Below are the code and all the weights of a small trained network. Each question names an input and a class and asks about switching units off, where a switched-off unit gives its printed mean instead of its output.

import numpy as np


def w(rows, s, z=0):
    codes = np.array(rows[::2]) - 128.0
    scale = np.full(codes.shape[1], s)
    scale[-1] = z or s
    return codes * scale


def f(y):
    return y / 2 * (1 + np.tanh(0.7978845608 * (y + 0.044715 * y**3)))


def log_softmax(a):
    a = a - a.max(-1, keepdims=True)
    return a - np.log(np.exp(a).sum(-1, keepdims=True))


def net(x, mask):
    res = np.array(x, float).reshape(1, 8) / 4 @ E
    y = f(res @ A[0][:, :-1].T + A[0][:, -1])
    res = res + np.where(mask, y, B[0][:, -1]) @ B[0][:, :-1]
    return log_softmax(res[-1] @ U[:, :-1].T + U[:, -1])


A, B = {}, {}
E = w([
[78,233,199,108,159,144,191,107,83],'x0',
[143,133,108,124,133,131,143,115,124],'x1',
[124,129,126,126,132,131,119,126,129],'x2',
[52,153,49,116,120,64,141,142,168],'x3',
[113,122,131,132,136,133,119,114,130],'x4',
[86,95,76,159,209,215,180,201,121],'x5',
[113,162,95,174,35,192,112,138,111],'x6',
[106,88,121,12,82,155,138,131,92],'x7',
],0.011)
A[0] = w([
[147,83,168,97,230,95,133,131,155,117],'n0',
[149,136,148,132,76,79,123,96,125,46],'n1',
[96,136,90,104,90,93,129,169,182,108],'n2',
[101,84,100,157,192,202,179,220,120,1],'n3',
[166,13,83,156,95,112,77,143,176,56],'n4',
[119,65,132,10,89,147,137,151,77,57],'n5',
[177,154,140,220,168,93,106,148,132,65],'n6',
[229,79,206,143,118,193,110,144,74,92],'n7',
[105,152,120,186,68,217,83,138,124,97],'n8',
],0.011,0.0098)
B[0] = w([
[160,108,65,106,4,118,185,158,88,219],'n0',
[239,118,153,58,169,114,47,119,148,163],'n1',
[66,111,86,97,176,115,108,119,118,185],'n2',
[214,146,172,47,163,91,46,88,141,219],'n3',
[106,212,209,117,145,141,180,134,76,254],'n4',
[132,127,130,191,139,212,157,119,244,210],'n5',
[121,121,115,188,121,221,146,133,229,195],'n6',
[55,151,47,168,178,47,104,95,107,229],'n7',
[161,101,80,96,36,112,178,144,113,218],'n8',
],0.011)
U = w([
[199,116,173,77,129,113,12,100,167,99],'0',
[119,108,131,166,130,181,133,112,239,100],'1',
[111,94,158,134,117,131,115,117,114,251],'2',
[150,96,97,107,41,112,155,123,116,85],'3',
[98,222,224,116,147,155,183,115,72,104],'4',
[50,106,71,133,175,68,88,111,151,94],'5',
],0.011,0.021)

Each question gives the input, the list of numbers given to net, and the class t.
The units are the neurons (one row each of A and B). Each row of codes is followed by its name. A weight is (code - 128) times the scale printed after its matrix; where a second scale follows, it is the last column's (A, B and U).
mask holds one flag per neuron, in row order. A switched-off neuron (its flag False) gives its mean, the last column of its row in B, instead of its output. The means were averaged over made-up inputs and are rounded, as every weight is.
A unit's drop is (log p(t) with every unit on - log p(t) with that unit switched off) / (log p(t) with every unit on - log p(t) with every unit switched off).
The circuit of an input: a set's keep is (log p(t) with only the set's units on - log p(t) with every unit switched off) / (log p(t) with every unit on - log p(t) with every unit switched off). Starting from all 9 units, units are removed one at a time, each time the one whose removal leaves the highest keep (on an exact tie, the one counted first), for as long as the keep stays at least 0.8.
circuit, biggest first: the units of the circuit, biggest drop first
unit that matters most: the unit with the biggest drop
k most important neurons: the k neurons with the biggest drops, biggest first
drop when u is switched off: that unit's drop, to one decimal
input [4,8,-7,-1,3,2,4,0], class 3: circuit, biggest first => [n4]
input [-5,-1,5,3,1,6,4,1], class 0: 2 most important neurons => [n3 n0]
input [0,-8,-2,-5,6,-1,-6,6], class 1: 3 most important neurons => [n5 n8 n4]
input [3,7,2,2,4,-3,-7,4], class 3: 2 most important neurons => [n0 n4]
input [-3,3,-4,-1,4,-6,6,8], class 1: 3 most important neurons => [n5 n3 n0]
input [7,2,7,2,2,-4,-7,8], class 1: 2 most important neurons => [n5 n4]
input [7,-8,5,6,8,-1,8,-3], class 2: 3 most important neurons => [n0 n4 n2]
input [-1,0,-3,-7,-5,7,-7,2], class 0: 2 most important neurons => [n3 n8]
input [-7,6,-1,6,-8,-6,8,1], class 2: circuit, biggest first => [n4 n2]
input [-7,8,4,1,2,6,-6,-3], class 4: 3 most important neurons => [n4 n8 n1]
input [2,-3,5,-6,-2,5,-4,3], class 5: 4 most important neurons => [n7 n4 n8 n1]
input [3,0,-5,-5,7,-6,-8,-5], class 3: 2 most important neurons => [n0 n3]
input [2,-2,-1,8,2,1,6,3], class 5: 3 most important neurons => [n2 n0 n4]
input [3,-6,-7,5,2,-3,-5,0], class 3: 3 most important neurons => [n4 n7 n0]
input [4,6,2,-8,-3,5,8,0], class 3: circuit, biggest first => [n8]
input [8,2,-1,8,4,-5,6,-8], class 1: circuit, biggest first => [n4 n6]
input [-2,5,1,-6,3,-5,-6,2], class 3: drop when n2 is switched off => 0.1
input [8,6,0,-1,0,-5,8,6], class 3: drop when n4 is switched off => 0.9
input [8,0,6,6,2,-3,-8,1], class 3: drop when n5 is switched off => 0.0
input [-7,8,-4,8,-7,0,5,1], class 5: unit that matters most => n2
